Below is a small trained network, with its code and all its weights. Each question gives an input and a target symbol and asks what happens when units are switched off, that is, made to give their printed mean instead of their output.

import numpy as np


def w(rows, s, z=0):
    codes = np.array(rows[::2]) - 128.0
    scale = np.full(codes.shape[1], s)
    scale[-1] = z or s
    return codes * scale


def f(y):
    return np.maximum(y, 0)


def softmax(a):
    e = np.exp(a - a.max(-1, keepdims=True))
    return e / e.sum(-1, keepdims=True)


def log_softmax(a):
    a = a - a.max(-1, keepdims=True)
    return a - np.log(np.exp(a).sum(-1, keepdims=True))


def net(x, mask):
    ids = ['αγδεζηθλμξπστφψω'.index(c) for c in x.split()]
    T = len(ids)
    res = E[ids] + P[:T]
    u = 0
    for l in range(3):
        r = res
        for j in range(2):
            rows = slice(3 * j, 3 * j + 3)
            q, k, v = (r @ M[l][rows].T for M in (Q, K, V))
            z = softmax(np.where(np.tri(T) > 0, q @ k.T / 3**0.5, -1e9)) @ v
            o = O[l][rows]
            res = res + np.where(mask[u + j], z, o[:, -1]) @ o[:, :-1]
        u += 2
        y = f(res @ A[l][:, :-1].T + A[l][:, -1])
        res = res + np.where(mask[u : u + 4], y, B[l][:, -1]) @ B[l][:, :-1]
        u += 4
    return log_softmax(res[-1] @ U[:, :-1].T + U[:, -1])


Q, K, V, O, A, B = {}, {}, {}, {}, {}, {}
E = w([
[155,83,141,58,179,67,88,66],'α',
[181,130,108,165,73,247,174,130],'γ',
[83,129,54,104,95,170,104,186],'δ',
[244,223,187,155,154,121,180,191],'ε',
[222,111,133,184,76,152,166,48],'ζ',
[163,97,25,130,55,169,151,124],'η',
[178,183,51,139,144,106,166,142],'θ',
[143,138,172,107,193,126,112,164],'λ',
[141,198,127,108,10,141,114,117],'μ',
[70,146,71,79,22,73,154,96],'ξ',
[196,101,173,50,151,140,46,38],'π',
[200,84,98,156,139,30,176,157],'σ',
[121,79,168,60,168,100,56,77],'τ',
[72,126,20,73,142,66,107,191],'φ',
[110,189,51,119,115,136,79,174],'ψ',
[102,254,88,91,132,33,140,206],'ω',
],0.019)
P = w([
[117,33,254,159,13,135,63,229],'0',
[68,117,133,189,133,95,107,160],'1',
[90,131,128,187,130,99,115,153],'2',
[99,144,129,182,139,106,135,150],'3',
[114,151,127,172,138,113,145,139],'4',
[129,158,124,166,131,113,149,137],'5',
[142,163,116,162,144,118,149,134],'6',
[159,171,122,143,131,125,161,139],'7',
[167,174,116,145,145,124,178,134],'8',
[186,175,107,138,140,125,164,126],'9',
[193,180,108,130,139,126,192,117],'10',
[213,185,105,107,148,136,204,117],'11',
[229,193,100,103,150,137,213,115],'12',
[230,190,100,90,157,142,224,137],'13',
],0.008)
Q[0] = w([
[188,109,96,85,147,141,183,116],'0.h0',
[127,154,134,112,93,114,47,162],'0.h0',
[109,139,101,196,135,129,128,135],'0.h0',
[155,124,177,129,172,139,2,131],'0.h1',
[114,180,76,139,27,109,138,135],'0.h1',
[173,176,42,156,110,117,103,162],'0.h1',
],0.0095)
K[0] = w([
[218,119,111,75,112,104,148,120],'0.h0',
[121,113,120,170,116,165,106,100],'0.h0',
[120,123,149,201,79,116,97,168],'0.h0',
[133,126,176,192,158,147,66,185],'0.h1',
[168,215,88,169,114,150,255,108],'0.h1',
[237,89,38,175,195,179,215,182],'0.h1',
],0.0093)
V[0] = w([
[221,177,64,199,110,69,49,145],'0.h0',
[128,184,64,238,189,154,120,117],'0.h0',
[127,123,138,116,85,98,54,166],'0.h0',
[160,140,71,84,84,126,2,173],'0.h1',
[125,203,108,165,207,147,31,217],'0.h1',
[92,143,175,131,113,132,117,164],'0.h1',
],0.0057)
O[0] = w([
[206,146,162,87,92,171,199,107,254],'0.h0',
[159,115,68,58,183,137,151,98,45],'0.h0',
[42,202,136,134,43,91,118,126,189],'0.h0',
[136,201,201,99,90,139,120,84,206],'0.h1',
[97,108,177,31,144,158,253,145,69],'0.h1',
[2,127,194,135,110,53,78,106,80],'0.h1',
],0.0062,0.0032)
A[0] = w([
[119,106,87,141,222,33,127,106,163],'0.n0',
[127,211,210,177,178,160,160,191,86],'0.n1',
[88,133,86,88,255,180,116,135,252],'0.n2',
[92,193,109,142,193,80,163,170,105],'0.n3',
],0.0071,0.0047)
B[0] = w([
[153,216,165,70,92,182,139,49,230],'0.n0',
[187,158,138,47,149,118,28,41,240],'0.n1',
[131,151,166,205,1,72,70,79,252],'0.n2',
[96,64,167,128,72,123,230,50,235],'0.n3',
],0.007,0.0029)
Q[1] = w([
[101,131,122,97,125,148,145,134],'1.h0',
[127,118,136,109,155,148,97,96],'1.h0',
[118,87,164,136,250,120,139,129],'1.h0',
[126,125,130,130,125,129,151,149],'1.h1',
[125,120,114,157,140,122,152,146],'1.h1',
[133,122,136,134,75,125,144,144],'1.h1',
],0.025)
K[1] = w([
[126,142,124,64,108,148,146,142],'1.h0',
[110,69,180,150,102,159,39,77],'1.h0',
[5,121,180,120,140,96,82,120],'1.h0',
[116,161,112,128,182,129,135,83],'1.h1',
[109,141,84,117,151,128,124,71],'1.h1',
[168,137,118,138,144,145,169,123],'1.h1',
],0.013)
V[1] = w([
[155,119,111,137,61,203,65,218],'1.h0',
[239,195,96,124,189,82,47,208],'1.h0',
[107,246,149,168,223,217,162,109],'1.h0',
[237,171,91,83,109,245,214,100],'1.h1',
[135,119,95,102,128,98,146,234],'1.h1',
[136,106,254,210,99,170,168,200],'1.h1',
],0.0055)
O[1] = w([
[131,83,50,118,98,168,2,103,222],'1.h0',
[70,158,131,154,158,96,196,128,149],'1.h0',
[40,133,156,107,155,163,108,92,83],'1.h0',
[104,157,74,220,183,106,74,82,253],'1.h1',
[159,191,132,118,162,95,169,102,57],'1.h1',
[116,172,97,100,149,152,73,182,243],'1.h1',
],0.0089,0.0048)
A[1] = w([
[175,189,242,76,209,24,85,95,83],'1.n0',
[53,192,75,2,168,76,97,66,4],'1.n1',
[240,123,196,148,113,214,102,14,48],'1.n2',
[128,158,90,178,150,146,57,207,169],'1.n3',
],0.0056,0.0033)
B[1] = w([
[113,1,174,141,104,187,49,55,222],'1.n0',
[169,138,161,190,130,185,168,182,176],'1.n1',
[23,114,135,189,92,93,133,166,254],'1.n2',
[146,138,202,153,86,118,229,92,213],'1.n3',
],0.0098,0.0085)
Q[2] = w([
[106,149,182,118,121,47,235,175],'2.h0',
[178,1,165,56,200,73,65,126],'2.h0',
[197,148,96,137,102,66,192,142],'2.h0',
[97,185,133,119,136,119,209,147],'2.h1',
[128,138,89,142,90,192,146,128],'2.h1',
[101,95,148,120,176,109,83,91],'2.h1',
],0.013)
K[2] = w([
[136,183,192,178,208,16,231,156],'2.h0',
[115,115,179,10,43,88,63,164],'2.h0',
[154,88,74,130,196,48,171,60],'2.h0',
[99,183,89,69,237,115,145,55],'2.h1',
[83,112,36,171,115,165,133,102],'2.h1',
[80,78,177,139,78,99,103,146],'2.h1',
],0.012)
V[2] = w([
[104,250,121,90,121,221,147,130],'2.h0',
[175,119,80,64,139,45,116,90],'2.h0',
[80,144,99,169,61,27,148,137],'2.h0',
[132,214,182,68,138,83,110,166],'2.h1',
[197,174,190,166,172,133,97,65],'2.h1',
[79,101,102,95,148,123,94,70],'2.h1',
],0.011)
O[2] = w([
[93,119,164,43,150,195,38,27,88],'2.h0',
[110,93,90,137,50,6,190,49,8],'2.h0',
[170,3,77,196,198,133,69,150,245],'2.h0',
[10,65,111,224,134,152,152,118,20],'2.h1',
[83,205,192,196,118,66,57,114,129],'2.h1',
[151,60,218,161,82,127,99,254,89],'2.h1',
],0.0087,0.014)
A[2] = w([
[160,233,23,235,163,71,110,126,110],'2.n0',
[101,127,56,92,242,246,62,99,2],'2.n1',
[221,69,254,156,227,40,92,96,16],'2.n2',
[217,43,41,222,155,145,126,175,94],'2.n3',
],0.0061,0.006)
B[2] = w([
[174,77,220,113,124,205,165,157,215],'2.n0',
[62,219,120,192,87,135,254,134,227],'2.n1',
[17,118,15,109,59,159,118,176,176],'2.n2',
[43,167,158,45,124,48,93,121,251],'2.n3',
],0.0074,0.024)
U = w([
[139,73,176,102,159,228,148,108,125],'α',
[153,179,100,151,108,201,130,168,119],'γ',
[162,73,105,116,71,228,182,194,71],'δ',
[49,145,130,171,181,128,128,134,126],'ε',
[115,76,182,125,252,176,86,232,153],'ζ',
[200,141,144,55,74,155,94,85,159],'η',
[154,72,150,230,195,158,49,38,255],'θ',
[100,135,172,91,106,166,76,94,74],'λ',
[139,93,62,206,32,188,84,96,110],'μ',
[72,203,37,135,91,71,65,112,112],'ξ',
[126,151,81,212,56,125,84,154,80],'π',
[132,164,138,177,91,74,194,139,172],'σ',
[88,195,187,134,113,86,84,103,86],'τ',
[95,93,126,75,174,162,147,121,160],'φ',
[76,205,167,64,96,104,141,46,103],'ψ',
[105,140,254,54,138,153,156,124,77],'ω',
],0.0053,0.01)

Each question gives the input, a string of symbols that net reads in full, and the target symbol t.
The units are the heads (3 rows each of Q, K, V and O) and the neurons (one row each of A and B). Each row of codes is followed by its name. A weight is (code - 128) times the scale printed after its matrix; where a second scale follows, it is the last column's (O, A, B and U).
mask holds one flag per unit, layer by layer, with each layer's heads first. A switched-off unit (its flag False) gives its mean, the last column of its rows in O or B, instead of its output. The means were averaged over made-up inputs and are rounded, as every weight is.
A unit's drop is (log p(t) with every unit on - log p(t) with that unit switched off) / (log p(t) with every unit on - log p(t) with every unit switched off).
The circuit of an input: a set's keep is (log p(t) with only the set's units on - log p(t) with every unit switched off) / (log p(t) with every unit on - log p(t) with every unit switched off). Starting from the 12 units with the biggest drops (on a tie, the unit counted first), units are removed one at a time, each time the one whose removal leaves the highest keep (on an exact tie, the one counted first), for as long as the keep stays at least 0.8.
units of the circuit, in order: the units of the circuit, biggest drop first
most important unit: the unit with the biggest drop
k most important neurons: the k neurons with the biggest drops, biggest first
which heads matter: for each layer, one digit per head in row order, 1 if its drop is at least 0.15 and else 0, layers parted by /
input ξ ε λ τ η π φ θ, target θ: which heads matter => 00 / 11 / 11
input ξ π λ ξ γ π φ θ ε ξ η θ π γ, target γ: units of the circuit, in order => [2.h0, 2.n1, 1.h0, 1.n2]
input ε π δ μ φ δ δ, target ε: 2 most important neurons => [2.n1, 1.n0]
input τ η π ζ π γ ξ ζ ε σ μ δ, target σ: most important unit => 1.h0
input ζ α ψ π ξ α θ η ζ ω η ε, target η: 2 most important neurons => [0.n1, 2.n1]
input θ η γ π π, target π: 3 most important neurons => [1.n0, 2.n2, 1.n3]
input ψ π ξ η φ π τ η π τ, target λ: which heads matter => 01 / 10 / 11
input ε γ λ ξ ζ τ σ π φ, target σ: which heads matter => 00 / 10 / 10
input η λ ψ η ω ξ π τ δ μ, target η: units of the circuit, in order => [2.h1, 1.h0]
input γ π ζ ζ, target ζ: units of the circuit, in order => [2.h0, 1.n2, 2.n1]
input π ω δ ε, target ζ: which heads matter => 11 / 01 / 11
input ζ γ ε, target η: units of the circuit, in order => [0.n1, 2.h1, 1.h0]
input τ φ ψ α, target δ: units of the circuit, in order => [1.h1, 2.h1, 0.h0]
input μ γ ε ψ ε δ η π α ω μ φ, target η: which heads matter => 01 / 00 / 01
input δ λ α λ ω λ, target α: units of the circuit, in order => [1.n0, 1.h1, 2.h1, 0.n1]
input γ τ ψ ω π π ψ π ψ δ λ ζ φ, target ζ: units of the circuit, in order => [1.n2, 2.h0, 1.n0]
input φ π τ η γ θ ε δ ξ γ ψ π γ α, target μ: 4 most important neurons => [1.n0, 2.n2, 1.n2, 2.n3]
input η π λ ε γ π μ θ ω τ π π η, target η: units of the circuit, in order => [2.h1, 1.h0]
input λ δ ψ, target ψ: which heads matter => 01 / 01 / 10
input λ γ δ π η π, target ω: units of the circuit, in order => [2.h0, 1.h1, 0.h1]
input η ε γ π ζ π ξ λ ζ δ, target ζ: units of the circuit, in order => [1.n0, 2.h0, 1.n2]
input π μ ξ π α, target ζ: units of the circuit, in order => [1.n2, 2.h0, 2.n1]
input ψ λ π ε η η σ λ η δ ε ξ, target ε: which heads matter => 00 / 10 / 10
input σ δ η π π, target ψ: units of the circuit, in order => [2.h0, 1.n0]
input α θ φ δ ω γ ζ π ε π, target σ: which heads matter => 00 / 11 / 10
input λ θ π ξ η ψ, target η: which heads matter => 00 / 10 / 01
input ξ ξ π γ η η τ π η η π ω ψ δ, target η: which heads matter => 00 / 00 / 01
input τ α ξ π, target δ: which heads matter => 10 / 01 / 11
input π η γ γ ε π ξ φ φ σ ω η π, target ζ: units of the circuit, in order => [1.n2, 2.h0, 2.n1]
